Below is a small trained network, with its code and all its weights. Each question gives an input and a target symbol and asks what happens when units are switched off, that is, made to give their printed mean instead of their output.

import numpy as np


def w(rows, s, z=0):
    codes = np.array(rows[::2]) - 128.0
    scale = np.full(codes.shape[1], s)
    scale[-1] = z or s
    return codes * scale


def norm(h):
    return h / np.sqrt((h * h).mean(-1, keepdims=True) + 1e-5)


def f(y):
    return np.maximum(y, 0)


def softmax(a):
    e = np.exp(a - a.max(-1, keepdims=True))
    return e / e.sum(-1, keepdims=True)


def log_softmax(a):
    a = a - a.max(-1, keepdims=True)
    return a - np.log(np.exp(a).sum(-1, keepdims=True))


def net(x, mask):
    ids = ['βζξστφω'.index(c) for c in x.split()]
    T = len(ids)
    res = E[ids] + P[:T]
    u = 0
    for l in range(2):
        r = norm(res)
        for j in range(2):
            rows = slice(2 * j, 2 * j + 2)
            q, k, v = (r @ M[l][rows].T for M in (Q, K, V))
            z = softmax(np.where(np.tri(T) > 0, q @ k.T / 2**0.5, -1e9)) @ v
            o = O[l][rows]
            res = res + np.where(mask[u + j], z, o[:, -1]) @ o[:, :-1]
        u += 2
        y = f(norm(res) @ A[l][:, :-1].T + A[l][:, -1])
        res = res + np.where(mask[u : u + 4], y, B[l][:, -1]) @ B[l][:, :-1]
        u += 4
    return log_softmax(norm(res)[-1] @ U[:, :-1].T + U[:, -1])


Q, K, V, O, A, B = {}, {}, {}, {}, {}, {}
E = w([
[85,123,1,60,157,85],'β',
[89,94,74,13,133,159],'ζ',
[113,201,138,142,185,138],'ξ',
[204,223,92,25,132,170],'σ',
[191,177,108,167,125,11],'τ',
[112,115,193,120,23,80],'φ',
[178,49,111,130,177,91],'ω',
],0.022)
P = w([
[2,127,192,62,179,25],'0',
[36,113,163,79,175,41],'1',
[59,126,157,108,154,67],'2',
[84,124,140,128,141,82],'3',
[110,123,123,151,131,93],'4',
[133,123,106,169,114,112],'5',
[160,118,92,195,102,127],'6',
[179,116,78,217,92,140],'7',
[194,108,63,241,89,169],'8',
],0.0073)
Q[0] = w([
[149,149,133,74,125,145],'0.h1',
[138,147,157,109,72,132],'0.h1',
[71,26,74,126,216,46],'0.h2',
[94,115,204,125,2,158],'0.h2',
],0.028)
K[0] = w([
[134,147,136,79,119,171],'0.h1',
[136,155,163,107,92,145],'0.h1',
[63,3,174,89,222,21],'0.h2',
[74,141,124,105,4,184],'0.h2',
],0.029)
V[0] = w([
[60,156,117,35,112,15],'0.h1',
[178,80,154,9,125,214],'0.h1',
[217,196,117,91,150,154],'0.h2',
[187,68,124,235,164,231],'0.h2',
],0.013)
O[0] = w([
[128,215,215,178,150,200,248],'0.h1',
[205,177,1,25,120,183,106],'0.h1',
[49,153,81,173,189,73,140],'0.h2',
[99,197,238,134,169,177,45],'0.h2',
],0.0079,0.015)
A[0] = w([
[109,150,90,114,103,6,5],'0.n1',
[179,127,121,163,146,116,29],'0.n2',
[41,65,74,84,86,80,131],'0.n3',
[36,120,158,84,201,120,109],'0.n4',
],0.023,0.0012)
B[0] = w([
[49,204,234,122,211,138,246],'0.n1',
[98,134,109,95,102,67,176],'0.n2',
[86,122,238,5,165,232,199],'0.n3',
[201,190,129,151,166,197,185],'0.n4',
],0.014,0.012)
Q[1] = w([
[98,83,84,217,86,180],'1.h1',
[185,238,68,20,217,72],'1.h1',
[191,129,254,113,162,97],'1.h2',
[178,72,103,113,196,172],'1.h2',
],0.019)
K[1] = w([
[165,228,133,84,78,158],'1.h1',
[197,25,1,123,220,55],'1.h1',
[195,38,121,177,165,127],'1.h2',
[148,143,143,128,141,211],'1.h2',
],0.021)
V[1] = w([
[142,61,102,195,160,160],'1.h1',
[255,126,149,158,183,154],'1.h1',
[129,103,176,168,102,61],'1.h2',
[46,155,103,119,96,123],'1.h2',
],0.018)
O[1] = w([
[161,116,192,129,186,102,2],'1.h1',
[52,147,247,115,124,160,207],'1.h1',
[77,180,191,71,122,133,128],'1.h2',
[171,124,162,174,56,80,50],'1.h2',
],0.012,0.0084)
A[1] = w([
[48,122,116,209,143,223,4],'1.n1',
[150,205,180,252,158,146,52],'1.n2',
[121,76,119,82,188,173,254],'1.n3',
[90,68,98,91,214,75,119],'1.n4',
],0.021,0.0027)
B[1] = w([
[186,139,132,162,168,243,206],'1.n1',
[139,7,63,158,83,135,248],'1.n2',
[110,99,170,135,164,35,215],'1.n3',
[221,172,143,170,94,161,161],'1.n4',
],0.02,0.015)
U = w([
[108,140,168,106,160,148,155],'β',
[159,62,87,45,105,101,98],'ζ',
[202,81,106,163,75,192,165],'ξ',
[125,195,48,138,114,111,230],'σ',
[83,95,100,164,98,64,184],'τ',
[152,139,137,90,4,145,123],'φ',
[221,134,145,136,99,87,7],'ω',
],0.011,0.0012)

Each question gives the input, a string of symbols that net reads in full, and the target symbol t.
The units are the heads (2 rows each of Q, K, V and O) and the neurons (one row each of A and B). Each row of codes is followed by its name. A weight is (code - 128) times the scale printed after its matrix; where a second scale follows, it is the last column's (O, A, B and U).
mask holds one flag per unit, layer by layer, with each layer's heads first. A switched-off unit (its flag False) gives its mean, the last column of its rows in O or B, instead of its output. The means were averaged over made-up inputs and are rounded, as every weight is.
A unit's drop is (log p(t) with every unit on - log p(t) with that unit switched off) / (log p(t) with every unit on - log p(t) with every unit switched off).
The circuit of an input: a set's keep is (log p(t) with only the set's units on - log p(t) with every unit switched off) / (log p(t) with every unit on - log p(t) with every unit switched off). Starting from all 12 units, units are removed one at a time, each time the one whose removal leaves the highest keep (on an exact tie, the one counted first), for as long as the keep stays at least 0.8.
circuit, biggest first: the units of the circuit, biggest drop first
most important unit: the unit with the biggest drop
top k neurons: the k neurons with the biggest drops, biggest first
top k neurons in layer l: the k neurons of layer l with the biggest drops, biggest first
heads that matter: for each layer, one digit per head in row order, 1 if its drop is at least 0.15 and else 0, layers parted by /
drop when u is switched off: that unit's drop, to one decimal
input τ τ ω β σ τ σ φ, target β: top 2 neurons	(1.n2; 0.n1)
input β σ τ τ ω β, target ξ: circuit, biggest first	(0.h2; 0.n4; 1.n2)
input ω β σ ζ τ τ β τ φ, target β: top 4 neurons	(1.n2; 0.n3; 0.n1; 0.n2)
input τ τ τ σ τ τ ω, target β: circuit, biggest first	(0.h1; 1.n2)
input τ τ ω ω, target ω: top neuron in layer 0	(0.n4)
input σ ω σ, target ξ: heads that matter	11 / 11
input τ ξ φ τ β ξ ζ, target ζ: circuit, biggest first	(0.h1; 1.n3; 1.n1)
input ω σ τ τ, target ξ: heads that matter	11 / 11
input φ ω β β, target ξ: heads that matter	11 / 00
input ξ β τ φ, target φ: circuit, biggest first	(0.h2; 1.n2; 1.h1; 1.n1)
input ξ τ τ τ ζ φ ξ φ, target φ: heads that matter	01 / 01
input τ ω σ ω, target ω: top 4 neurons	(1.n4; 0.n4; 0.n2; 0.n1)
input ξ σ β ξ σ ξ ω τ, target β: top 2 neurons	(0.n1; 0.n3)
input ω σ ζ β β φ ζ β τ, target β: top 3 neurons in layer 0	(0.n1; 0.n2; 0.n3)
input τ ξ β φ β τ ξ, target ξ: most important unit	1.n2
input β ξ τ σ τ τ β β ω, target β: top 3 neurons in layer 0	(0.n1; 0.n2; 0.n3)
input τ τ ζ σ β τ φ σ, target σ: top 2 neurons in layer 1	(1.n2; 1.n1)
input τ σ ζ ω τ, target ξ: top 2 neurons in layer 0	(0.n1; 0.n4)
input τ ζ τ σ, target σ: drop when 0.h1 is switched off	0.6
input β τ τ σ β φ τ ζ, target ζ: drop when 0.h1 is switched off	0.2
input φ φ τ ζ ξ τ, target τ: drop when 0.h2 is switched off	0.0
